Below are the code and all the weights of a small trained network. Each question names an input and a class and asks about switching units off, where a switched-off unit gives its printed mean instead of its output.

import numpy as np


def w(rows, s, z=0):
    codes = np.array(rows[::2]) - 128.0
    scale = np.full(codes.shape[1], s)
    scale[-1] = z or s
    return codes * scale


def f(y):
    return np.maximum(y, 0)


def log_softmax(a):
    a = a - a.max(-1, keepdims=True)
    return a - np.log(np.exp(a).sum(-1, keepdims=True))


def net(x, mask):
    res = np.array(x, float).reshape(1, 8) / 4 @ E
    y = f(res @ A[0][:, :-1].T + A[0][:, -1])
    res = res + np.where(mask, y, B[0][:, -1]) @ B[0][:, :-1]
    return log_softmax(res[-1] @ U[:, :-1].T + U[:, -1])


A, B = {}, {}
E = w([
[83,14,229,120,143,85,98],'x0',
[162,122,246,125,143,177,223],'x1',
[162,126,151,69,100,198,79],'x2',
[207,111,86,83,243,116,100],'x3',
[27,90,80,124,190,85,159],'x4',
[108,48,89,117,133,183,138],'x5',
[124,98,120,33,98,52,163],'x6',
[212,1,168,152,53,144,76],'x7',
],0.0083)
A[0] = w([
[125,47,59,155,108,109,205,135],'neuron 0',
[169,145,105,43,190,50,108,84],'neuron 1',
[230,167,129,146,89,150,95,86],'neuron 2',
[106,41,95,194,16,65,74,129],'neuron 3',
[141,10,146,162,253,148,117,76],'neuron 4',
[108,187,139,223,171,136,38,95],'neuron 5',
[155,129,238,158,104,106,186,42],'neuron 6',
[137,186,216,162,68,87,123,28],'neuron 7',
[111,130,81,147,61,220,104,1],'neuron 8',
],0.016,0.0055)
B[0] = w([
[102,186,109,156,157,126,142,197],'neuron 0',
[128,93,97,60,113,47,110,222],'neuron 1',
[191,142,167,178,133,181,141,210],'neuron 2',
[116,98,171,4,126,84,125,255],'neuron 3',
[105,115,225,126,60,150,97,229],'neuron 4',
[104,148,52,155,138,137,166,204],'neuron 5',
[56,101,154,92,117,139,84,214],'neuron 6',
[94,78,204,114,125,125,119,197],'neuron 7',
[176,85,145,72,147,67,87,178],'neuron 8',
],0.015,0.016)
U = w([
[69,203,45,102,181,35,190,229],'0',
[60,254,120,226,196,186,228,68],'1',
[118,141,196,54,115,98,124,183],'2',
[244,199,119,143,144,156,135,2],'3',
],0.0063,0.0028)

Each question gives the input, the list of numbers given to net, and the class t.
The units are the neurons (one row each of A and B). Each row of codes is followed by its name. A weight is (code - 128) times the scale printed after its matrix; where a second scale follows, it is the last column's (A, B and U).
mask holds one flag per neuron, in row order. A switched-off neuron (its flag False) gives its mean, the last column of its row in B, instead of its output. The means were averaged over made-up inputs and are rounded, as every weight is.
A unit's drop is (log p(t) with every unit on - log p(t) with that unit switched off) / (log p(t) with every unit on - log p(t) with every unit switched off).
The circuit of an input: a set's keep is (log p(t) with only the set's units on - log p(t) with every unit switched off) / (log p(t) with every unit on - log p(t) with every unit switched off). Starting from all 9 units, units are removed one at a time, each time the one whose removal leaves the highest keep (on an exact tie, the one counted first), for as long as the keep stays at least 0.8.
units of the circuit, in order: the units of the circuit, biggest drop first
unit that matters most: the unit with the biggest drop
top k neurons: the k neurons with the biggest drops, biggest first
drop of u: that unit's drop, to one decimal
input [-5,2,2,-2,-4,3,-1,4], class 3: units of the circuit, in order -> neuron 2; neuron 3
input [-6,2,1,7,-1,4,-3,1], class 3: units of the circuit, in order -> neuron 3; neuron 2
input [-3,-1,-3,-1,4,-7,-6,4], class 1: units of the circuit, in order -> neuron 1; neuron 5
input [-7,0,7,5,-3,-1,3,-2], class 3: units of the circuit, in order -> neuron 2; neuron 3
input [-8,0,-5,5,3,5,-2,3], class 1: units of the circuit, in order -> neuron 3; neuron 0
input [-2,5,-8,-2,8,2,-3,-8], class 1: units of the circuit, in order -> neuron 3
input [-5,-3,-8,-3,-6,3,-8,-4], class 1: top 4 neurons -> neuron 5; neuron 3; neuron 1; neuron 2
input [0,-2,-3,1,5,3,2,0], class 0: units of the circuit, in order -> neuron 0; neuron 7
input [-5,2,3,-7,5,3,8,-8], class 1: top 3 neurons -> neuron 3; neuron 1; neuron 8
input [-1,4,-4,3,-7,-5,-3,2], class 1: units of the circuit, in order -> neuron 3; neuron 1
input [-8,4,-7,5,7,7,0,-2], class 1: top 4 neurons -> neuron 3; neuron 0; neuron 8; neuron 4
input [-2,2,-4,0,1,2,0,-4], class 0: top 2 neurons -> neuron 2; neuron 4
input [-7,1,2,0,5,6,-4,-5], class 0: top 3 neurons -> neuron 8; neuron 2; neuron 4
input [-8,-8,-1,-1,3,3,-7,7], class 0: unit that matters most -> neuron 5
input [6,-6,1,-8,-3,6,-7,-7], class 0: top 2 neurons -> neuron 5; neuron 4
input [1,3,0,-3,3,-2,-3,-6], class 1: top 3 neurons -> neuron 3; neuron 1; neuron 8
input [5,1,8,7,0,-8,4,-6], class 0: top 2 neurons -> neuron 4; neuron 3
input [-7,-8,1,-1,-8,-2,3,2], class 3: drop of neuron 4 -> 0.1
input [-1,1,-4,2,6,1,6,-4], class 0: drop of neuron 5 -> 0.0
input [-6,1,7,6,4,0,0,-3], class 0: unit that matters most -> neuron 4
input [-7,8,8,7,-6,-5,-3,-5], class 3: drop of neuron 2 -> 0.1
